What each symbol does to the nodes:
QQ l FZ
QQ h RZ
QQ w RZ
QL l PB
QL h PB
QL w LQ
GS l NZ
GS h TR
GS w TR
GR l NJ
GR h MJ
GR w MJ
ZT l ZZ
ZT h PH
ZT w PH
JM l BM
JM h PM
JM w GD
TZ l CH
TZ h HD
TZ w HD
HZ l RN
HZ h PB
HZ w MC
TH l LL
TH h CN
TH w CN
BZ l NF
BZ h JL
BZ w MF
FT l DL
FT h SF
FT w SF
PM l GD
PM h PJ
PM w PJ
FL l LF
FL h MH
FL w MH
PC l DL
PC h ZD
PC w ZD
BB l DH
BB h FH
BB w PZ
TP l MS
TP h NL
TP w NL
HD l ZQ
HD h NG
HD w QD
GD l JH
GD h DD
GD w FT
GL l LL
GL h LM
GL w BF
HN l BN
HN h PM
HN w SQ
TR l FM
TR h ZC
TR w ZC
LD l JZ
LD h QR
LD w JL
JZ l QR
JZ h FL
JZ w CQ
JG l CM
JG h MC
JG w GL
DL l MJ
DL h ZS
DL w ZS
ZD l RC
ZD h RH
ZD w RH
MJ l PR
MJ h DN
MJ w QR
DT l HN
DT h GJ
DT w GJ
LQ l BN
LQ h NT
LQ w NT
DN l LG
DN h GG
DN w CL
BD l HL
BD h DT
BD w DT
NZ l QM
NZ h FH
NZ w JD
GJ l SQ
GJ h CM
GJ w CM
MS l CQ
MS h QZ
MS w QZ
ZZ l LD
ZZ h DJ
ZZ w PZ
DQ l MH
DQ h MS
DQ w CQ
BC l ZT
BC h CL
BC w CL
MH l JT
MH h GR
MH w JH
DJ l DS
DJ h FC
DJ w FC
DZ l HD
DZ h HH
DZ w HH
JL l JF
JL h TR
JL w FG
MD l RJ
MD h CN
MD w SZ
HS l RZ
HS h HP
HS w QR
BM l PJ
BM h PP
BM w BP
PB l DG
PB h HG
PB w HG
DD l RH
DD h GL
DD w PB
QR l MB
QR h LF
QR w LF
JF l BZ
JF h QD
JF w QD
DM l QN
DM h BN
DM w BT
SF l ZS
SF h PM
SF w BL
LL l BD
LL h LQ
LL w QL
CQ l DQ
CQ h MD
CQ w NQ
FM l HR
FM h JF
FM w ZC
CM l LP
CM h HS
CM w JL
JD l DJ
JD h BS
JD w BS
CG l PM
CG h TH
CG w TH
HR l QQ
HR h GS
HR w CH
FH l GS
FH h GQ
FH w GQ
LM l QH
LM h FT
LM w FT
GG l RC
GG h DN
GG w RJ
NQ l PP
NQ h CN
NQ w GG
MB l ZD
MB h DC
MB w JZ
QN l MQ
QN h TN
QN w TN
SQ l DT
SQ h LP
SQ w LP
QJ l LT
QJ h JJ
QJ w JJ
FG l QD
FG h ZF
FG w NJ
RH l GD
RH h LT
RH w DG
ZC l GQ
ZC h BB
ZC w BB
LZ l RH
LZ h GR
LZ w GR
CL l HH
CL h LD
CL w LD
NF l FJ
NF h JF
NF w HS
JJ l CN
JJ h DL
JJ w DL
RD l DN
RD h CQ
RD w CQ
BS l FC
BS h BD
BS w BD
MQ l CM
MQ h DM
MQ w DM
CN l QJ
CN h LM
CN w BF
BF l NQ
BF h GP
BF w GP
RN l BL
RN h QN
RN w LT
NT l LJ
NT h NZ
NT w NZ
FC l JD
FC h GJ
FC w HL
PZ l ZT
PZ h QQ
PZ w QQ
PJ l CG
PJ h QJ
PJ w QJ
NL l QZ
NL h NJ
NL w LF
FZ l QS
FZ h FM
FZ w DH
HH l PZ
HH h MF
HH w MF
ZF l NG
ZF h FZ
ZF w FZ
NG l ZC
NG h QS
NG w QS
BT l QQ
BT h ZQ
BT w BN
JH l DQ
JH h GR
JH w TP
DG l RN
DG h JG
DG w QL
FJ l HP
FJ h FH
FJ w FM
ZS l FT
ZS h JJ
ZS w NQ
BL l NT
BL h HZ
BL w HZ
NR l MD
NR h PC
NR w TH
RZ l BT
RZ h LD
RZ w DC
MF l CL
MF h MB
MF w MB
LF l JZ
LF h JT
LF w JT
DS l GP
DS h LT
DS w JD
ZQ l TZ
ZQ h DZ
ZQ w DZ
JT l FL
JT h DQ
JT w DQ
SZ l NR
SZ h RC
SZ w RC
HG l QH
HG h JM
HG w JM
MC l TN
MC h LL
MC w HZ
QD l JL
QD h QM
QD w NG
LG l ZS
LG h RD
LG w QS
NJ l LZ
NJ h PR
NJ w PR
PH l JF
PH h BT
PH w BT
DC l HS
DC h FJ
DC w TZ
QH l PB
QH h LZ
QH w BM
QS l ZF
QS h HR
QS w HR
HP l DC
HP h NF
HP w NF
LP l NF
LP h DJ
LP w JJ
CH l FM
CH h HR
CH w HP
RJ l TP
RJ h NR
RJ w ZS
TN l DM
TN h LQ
TN w HZ
LT l HZ
LT h JG
LT w JG
GP l BP
GP h DJ
GP w PM
GQ l TR
GQ h DH
GQ w DH
DH l ZC
DH h ZZ
DH w DH
PR l GR
PR h LG
PR w LG
QM l NT
QM h BT
QM w GS
HL l GP
HL h HN
HL w HN
QZ l MH
QZ h QD
QZ w LZ
BN l TN
BN h LJ
BN w LJ
RC l PC
RC h GD
RC w GD
PP l NL
PP h CG
PP w CG
LJ l BT
LJ h QM
LJ w ZC
BP l LM
BP h DS
BP w DS

The rows follow the links: the fewer symbols apart two nodes are, the more alike their rows tend to be.

Some nodes and rows for them; each showing differs a little:
DS: (164, -36, -49, 58, 124, -34, 224, -70, 66, 107, -9, -151, 55, -101, 87, -56, -47, 26, -175, 93, 28, -161, -113, -180, -38, 16, -144, -254, 83, 82, -96, 60, 122, -29, -107, 47, -194, -105, -237, -56, 11)
QL: (51, 36, -191, 36, 203, 22, 137, 55, -59, 256, -127, 43, -157, -90, -19, -19, 27, -38, -135, 69, 19, 50, 70, 77, -426, 10, -61, 20, -98, 73, -161, 30, 112, -149, -27, -127, 60, 18, -27, -43, 45)
ZT: (-27, 148, 80, 7, 17, -71, -161, -43, 109, -23, 119, 19, -69, -131, 141, 96, 50, -27, -117, 4, 201, 77, -204, 73, 242, -5, -192, -51, 190, 26, 63, 185, -83, -154, 157, 79, -39, 23, -102, -192, -103)
NG: (-30, 120, 229, -6, 10, -11, -159, -30, 19, 100, -116, 6, 199, -109, -227, -11, 40, 68, 28, -165, -40, -130, 119, -71, -55, 89, -137, -58, -59, -103, 62, -125, -113, 139, 34, 266, 72, 61, 195, 124, 78)
BL: (135, -63, -152, 65, 164, 9, 22, 33, -24, 156, -131, -39, -223, -53, 90, -62, 81, -13, -162, -69, -61, 153, 35, 251, -299, 22, 2, 132, -111, 151, -167, 30, 110, -68, 97, -59, 108, 110, 16, -58, 26)
CG: (142, -22, -122, 148, -11, 158, 203, 21, -23, -19, 19, -66, 132, 126, 95, -28, -173, 80, -45, 9, 159, -93, -178, -183, -88, 68, -188, -60, 118, 25, -18, -29, -56, -142, -309, 58, 17, 68, -17, 90, 33)
RN: (92, -38, -148, 15, 226, -1, 11, 39, -65, 155, -88, -46, -229, -53, 64, -20, 83, -47, -112, -39, -70, 169, 78, 238, -310, -21, 5, 173, -166, 123, -145, 9, 140, -66, 107, -102, 112, 78, 10, -36, -4)
DZ: (-101, 235, 165, -63, 224, -29, -100, -117, -11, 58, 181, -64, 90, -148, 38, 265, 12, -29, 15, -42, 125, 27, -69, 36, 54, -88, -349, 68, 66, -77, 158, -22, -124, -89, 101, 86, -33, 43, 30, -28, -109)
NQ: (124, -115, -21, 115, -137, 157, 53, 40, -80, -253, 84, -89, 106, 237, 178, -31, -139, 59, 68, -104, 132, 6, -200, -57, 148, 31, -74, 34, 95, 18, 52, -1, -100, -44, -237, 98, 6, 150, 20, 137, 64)
QN: (96, -52, -34, 14, 173, -52, -100, -5, -44, 14, -14, -109, -215, -53, 114, -21, 147, -47, -72, -125, -118, 217, 56, 300, -98, -28, 65, 173, -142, 144, -113, 1, 129, 59, 245, -18, 42, 91, 13, -49, -24)
BS: (177, -94, 40, -3, 67, -85, 156, -119, 94, 14, 9, -243, 27, -95, 90, -102, 27, 1, -100, 31, -133, -134, -49, -117, 135, 11, 54, -187, 8, 75, -98, 7, 185, 143, 38, 55, -242, -201, -229, -21, 2)
JH: (-138, -112, 44, -79, -164, -21, -6, 163, -197, -139, -73, 114, 2, 184, -108, 20, 68, -99, 184, 79, 72, -21, 62, 144, -30, -118, 137, -136, -165, -114, 18, 197, 65, -27, -104, -36, -224, 44, 23, 63, 203)
DN: (6, -45, 125, 20, -78, 78, -142, 21, -112, -304, 104, -87, 89, 182, 116, 63, -12, 0, 138, -149, 130, 77, -154, 133, 230, -56, -79, 59, 47, -70, 123, 59, -106, 22, -27, 151, -53, 199, 88, 85, 38)
QJ: (168, -53, -132, 133, 67, 163, 185, -13, -5, -28, 30, -110, 96, 128, 127, -41, -204, 87, -44, -45, 72, -59, -119, -202, -94, 65, -131, 79, 109, 72, 2, -155, -91, -60, -300, 31, 110, 63, 19, 136, -33)
GJ: (123, -113, 18, -68, 104, -88, 139, -132, 30, -20, 67, -221, -11, -74, 43, -53, 4, -11, -9, 20, -275, -83, 84, -90, 122, -51, 147, 10, -51, 85, -51, -152, 202, 189, 98, -77, -155, -225, -138, 19, -103)
PC: (24, -86, -170, 81, -150, 147, 19, 53, 7, -203, 103, 53, -24, 223, 129, -5, -139, 60, 90, 8, -22, 115, -86, -36, 109, 30, 144, 260, 127, 33, 42, -140, -111, -11, -120, -145, 224, 69, 95, 66, -141)
GS: (5, 1, 25, 53, -228, -42, -125, 46, 210, 111, -224, 162, 1, -64, -117, -232, 61, 103, -148, -47, -52, -50, 81, -87, 50, 181, 141, -165, 29, 13, -87, 36, -66, 106, 111, 137, 175, -10, 51, -103, 80)
FJ: (-158, 43, -36, -71, -87, -33, 2, -6, 117, 123, -10, 196, 5, -67, -214, -14, -59, 44, 46, 116, -175, -61, 196, -189, 6, 62, 210, 109, 11, -65, 12, -228, -71, 83, 47, -178, 206, -172, 82, -24, -118)
NJ: (-28, -45, 202, -56, 16, 10, -59, 44, -197, -95, -94, -49, 174, 97, -132, 28, 71, -24, 160, -131, 76, -82, 81, 133, -105, -67, -59, -140, -158, -132, 68, 34, 20, 101, -66, 189, -198, 137, 116, 185, 213)
HP: (-179, 56, -36, -99, -14, -23, 5, -36, 35, 86, 62, 118, -9, -74, -158, 76, -54, -4, 93, 139, -198, -27, 189, -172, 0, -8, 158, 187, -48, -84, 49, -253, -7, 72, 22, -219, 168, -182, 51, -1, -166)
DJ: (147, -61, 23, -10, 53, -84, 164, -118, 118, 31, 38, -191, 40, -111, 108, -69, -22, 20, -126, 56, -67, -142, -93, -173, 150, 19, -47, -204, 94, 89, -60, 24, 149, 63, 4, 49, -217, -174, -251, -50, -28)
HN: (200, -139, 22, -22, 133, -85, 172, -144, 60, 8, 57, -293, 13, -89, 122, -76, 14, 16, -69, -12, -205, -82, -16, -77, 121, -11, 55, -76, -24, 114, -89, -82, 218, 162, 62, 31, -178, -167, -190, 26, -58)
JM: (-21, 82, -139, 36, 114, 95, 224, 59, -47, 217, -56, 43, 25, -12, -42, 19, -121, 26, -55, 109, 128, -103, 0, -168, -332, 27, -188, -88, -5, -26, -66, 20, -10, -218, -261, -59, 16, -16, -20, 24, 60)

Each walk starts at a row. The symbols on each line, taken left to right, move it on to the next node.
Answer with the node's row; about right is enough.
---
(-18, 118, 44, 46, -87, -73, -95, -41, 194, 21, 38, 86, -35, -113, 104, -36, 59, -26, -134, 50, 170, -2, -188, -76, 267, 48, -110, -191, 230, -7, -4, 199, -87, -92, 104, 67, -44, -30, -154, -210, -66)
w h h h h: (-268, 21, -42, -159, -120, -71, -42, 63, -84, -81, 96, 197, -103, 32, -60, 149, 12, -134, 165, 211, 51, 75, 49, 59, 135, -148, 166, 39, -28, -115, 63, 104, 9, -89, 22, -246, -116, -89, -77, -75, -56)
h l w l h h: (-137, -69, 114, -103, -109, -38, -31, 125, -202, -68, -95, 77, 72, 106, -172, 41, 96, -96, 161, 17, 74, -52, 111, 153, -67, -107, 100, -183, -168, -131, 38, 147, 70, 44, -56, 38, -241, 52, 16, 80, 205)
---
(171, -49, -38, 66, 83, -11, 256, -85, 55, 61, 37, -188, 96, -62, 114, -32, -105, 39, -128, 52, 39, -168, -142, -215, 2, 44, -170, -232, 98, 80, -56, 27, 84, -34, -154, 66, -148, -108, -182, 3, 29)
w h h l h l w h l: (-85, 74, 97, -23, -145, -15, -111, 18, 156, 138, -136, 204, 88, -79, -248, -103, 16, 77, -13, -14, -121, -130, 184, -185, -4, 157, 108, -2, -8, -71, -11, -160, -137, 158, 57, 73, 217, -71, 142, -7, -1)
w h h w l l h: (-178, 151, 156, -108, 32, -75, -124, -60, 60, 106, 43, 109, 92, -167, -242, 103, 28, -10, 102, 30, -160, -51, 187, -120, 36, 28, 56, 102, -35, -127, 92, -228, -108, 103, 148, -24, 142, -114, 134, -9, -118)
---
(-68, 123, 175, -15, -81, -11, -148, -21, 100, 130, -102, 97, 147, -104, -265, -65, -1, 86, 20, -92, -121, -123, 178, -141, -28, 118, 10, -22, -26, -126, 32, -162, -130, 140, 33, 148, 175, -14, 191, 82, 63)
h w w l l w h w: (-52, 194, 86, 16, -35, -69, -162, -47, 179, 12, 75, 106, -15, -141, 77, 85, 51, 3, -119, 6, 182, 47, -156, -31, 215, 45, -185, -77, 219, -7, 74, 166, -131, -118, 150, 93, 9, 23, -72, -194, -85)
w w l l h l: (36, 98, 106, 16, 122, -73, -231, -67, 90, 17, 25, -56, -117, -143, 103, 51, 158, -27, -126, -154, 24, 172, -58, 242, 116, -4, -132, 87, 35, 86, 18, 73, -5, -10, 341, 108, 57, 86, 5, -147, -79)
---
(26, -46, 191, -28, -23, 33, -89, 35, -175, -142, -50, -98, 163, 107, -101, 37, 49, -4, 162, -192, 56, -55, 49, 146, -39, -54, -83, -94, -147, -125, 85, 20, -10, 121, -55, 243, -154, 172, 123, 198, 206)
w w w w h h l: (126, -59, 6, 89, -148, -67, -94, 30, 197, 93, -218, 40, -119, -78, 10, -266, 108, 72, -228, -72, -47, -5, -5, 35, 53, 145, 137, -170, -10, 118, -150, 146, 37, 91, 165, 140, 77, -6, -48, -133, 82)
h l h h h: (3, 43, 6, 75, -270, -31, -114, 39, 230, 78, -170, 210, -1, -37, -33, -192, 19, 74, -163, 6, 57, -50, -27, -124, 97, 210, 100, -188, 124, 0, -63, 124, -117, 7, 81, 116, 153, 11, -1, -154, 58)
---
(-197, 201, 55, -134, 21, -84, -163, -63, 103, 53, 130, 143, -77, -166, -50, 171, 22, -17, 35, 93, -47, 83, 51, -32, 182, -39, -9, 156, 87, -71, 110, -82, -83, -43, 203, -150, 108, -114, -6, -153, -225)
l h w h l w: (-91, 222, 145, -28, -39, -73, -256, -61, 176, 76, 32, 119, 18, -185, -57, 61, 60, 39, -91, -53, 60, 21, -37, -22, 185, 58, -156, -20, 129, -42, 88, 24, -174, -10, 235, 103, 120, -1, 42, -147, -96)
w h h w h l w h: (-84, -68, 148, -69, -49, -1, -59, 88, -232, -97, -59, -27, 108, 124, -130, 73, 65, -59, 177, -81, 72, -76, 68, 133, -90, -95, -22, -133, -179, -108, 59, 118, 40, 54, -86, 149, -212, 134, 81, 161, 235)
---
(11, 45, -192, 21, 194, 24, 126, 61, -82, 242, -83, 51, -155, -64, -16, -2, -14, -33, -102, 91, -21, 70, 77, 86, -402, -21, -51, 109, -124, 75, -144, -6, 102, -144, -60, -158, 90, 11, -5, -33, 29)
h h w w l w l w: (106, -24, -215, 61, 245, 26, 167, 28, -44, 200, -64, -72, -154, -57, 55, -25, -23, -26, -124, 45, -73, 84, 35, 77, -366, 0, -34, 119, -94, 120, -161, -54, 122, -119, -53, -150, 81, -7, -29, -4, -2)
l l w l h w l l w: (-35, 99, -134, 15, 146, 39, 186, 43, -76, 265, -84, 70, -3, -67, -98, 14, -94, -5, -82, 138, 122, -64, 33, -101, -380, 1, -164, -102, -36, -18, -69, 22, 20, -206, -212, -90, 22, 1, -22, -7, 55)
---
(68, -168, -64, 95, -199, 153, -49, 31, -41, -307, 89, -15, 38, 271, 139, -33, -104, 71, 123, -99, 32, 75, -120, 12, 189, 29, 100, 149, 83, 14, 73, -27, -108, 30, -130, 31, 98, 130, 102, 123, 0)
l w w l h h: (-175, -82, 24, -116, -167, -65, -6, 142, -182, -116, -77, 126, -47, 128, -119, 35, 94, -107, 164, 114, 73, -13, 90, 137, -8, -121, 179, -167, -141, -123, 16, 222, 89, -18, -53, -72, -238, 1, -55, 5, 157)
w h l l w w: (-42, -81, 165, -33, -74, 36, -70, 58, -210, -206, 19, -67, 140, 186, -59, 105, 37, -24, 209, -113, 86, -16, -1, 146, 50, -89, -6, -47, -99, -117, 93, 74, -19, 82, -62, 162, -171, 170, 112, 177, 163)
---
(182, -112, 49, -23, 103, -79, 187, -135, 61, 7, 29, -282, 43, -82, 111, -82, 9, 13, -81, 8, -149, -141, -39, -127, 127, -27, 5, -136, 5, 93, -82, -32, 191, 125, 16, 24, -233, -190, -216, 4, -24)
h h l w h l l w: (186, -58, -123, 151, 42, 202, 106, 7, -52, -44, -7, -138, 60, 160, 133, -63, -168, 110, -38, -116, 84, 18, -116, -36, -161, 65, -175, 100, 66, 97, -27, -108, -53, -73, -217, 43, 138, 157, 96, 146, 23)
l w w w w h: (175, -95, -60, 131, -13, 168, 139, -12, -18, -173, 94, -125, 111, 195, 130, -53, -189, 104, 59, -106, -23, -23, -116, -157, 74, 49, -48, 182, 101, 48, 47, -195, -88, 51, -185, 58, 114, 70, 77, 173, -53)
---
(131, 18, -57, 55, 115, 22, 242, -45, 36, 137, -23, -113, 92, -58, 56, -44, -97, 46, -141, 90, 103, -155, -116, -224, -136, 39, -224, -222, 99, 47, -67, 53, 53, -108, -211, 53, -138, -57, -163, 14, 71)
h w w w w: (155, -136, 50, -59, 90, -108, 138, -144, 55, -18, 48, -239, 15, -97, 74, -52, 10, -1, -23, 14, -250, -96, 52, -98, 124, -20, 134, -43, -43, 101, -82, -119, 200, 211, 52, -29, -183, -200, -172, 21, -64)
w h h w h l w h: (66, -135, -105, 102, -222, 132, 5, 46, -6, -277, 87, 11, 13, 273, 164, -55, -116, 49, 92, -59, 17, 102, -131, -14, 192, 35, 145, 181, 106, 34, 43, -63, -78, 3, -105, -22, 124, 97, 81, 65, -37)
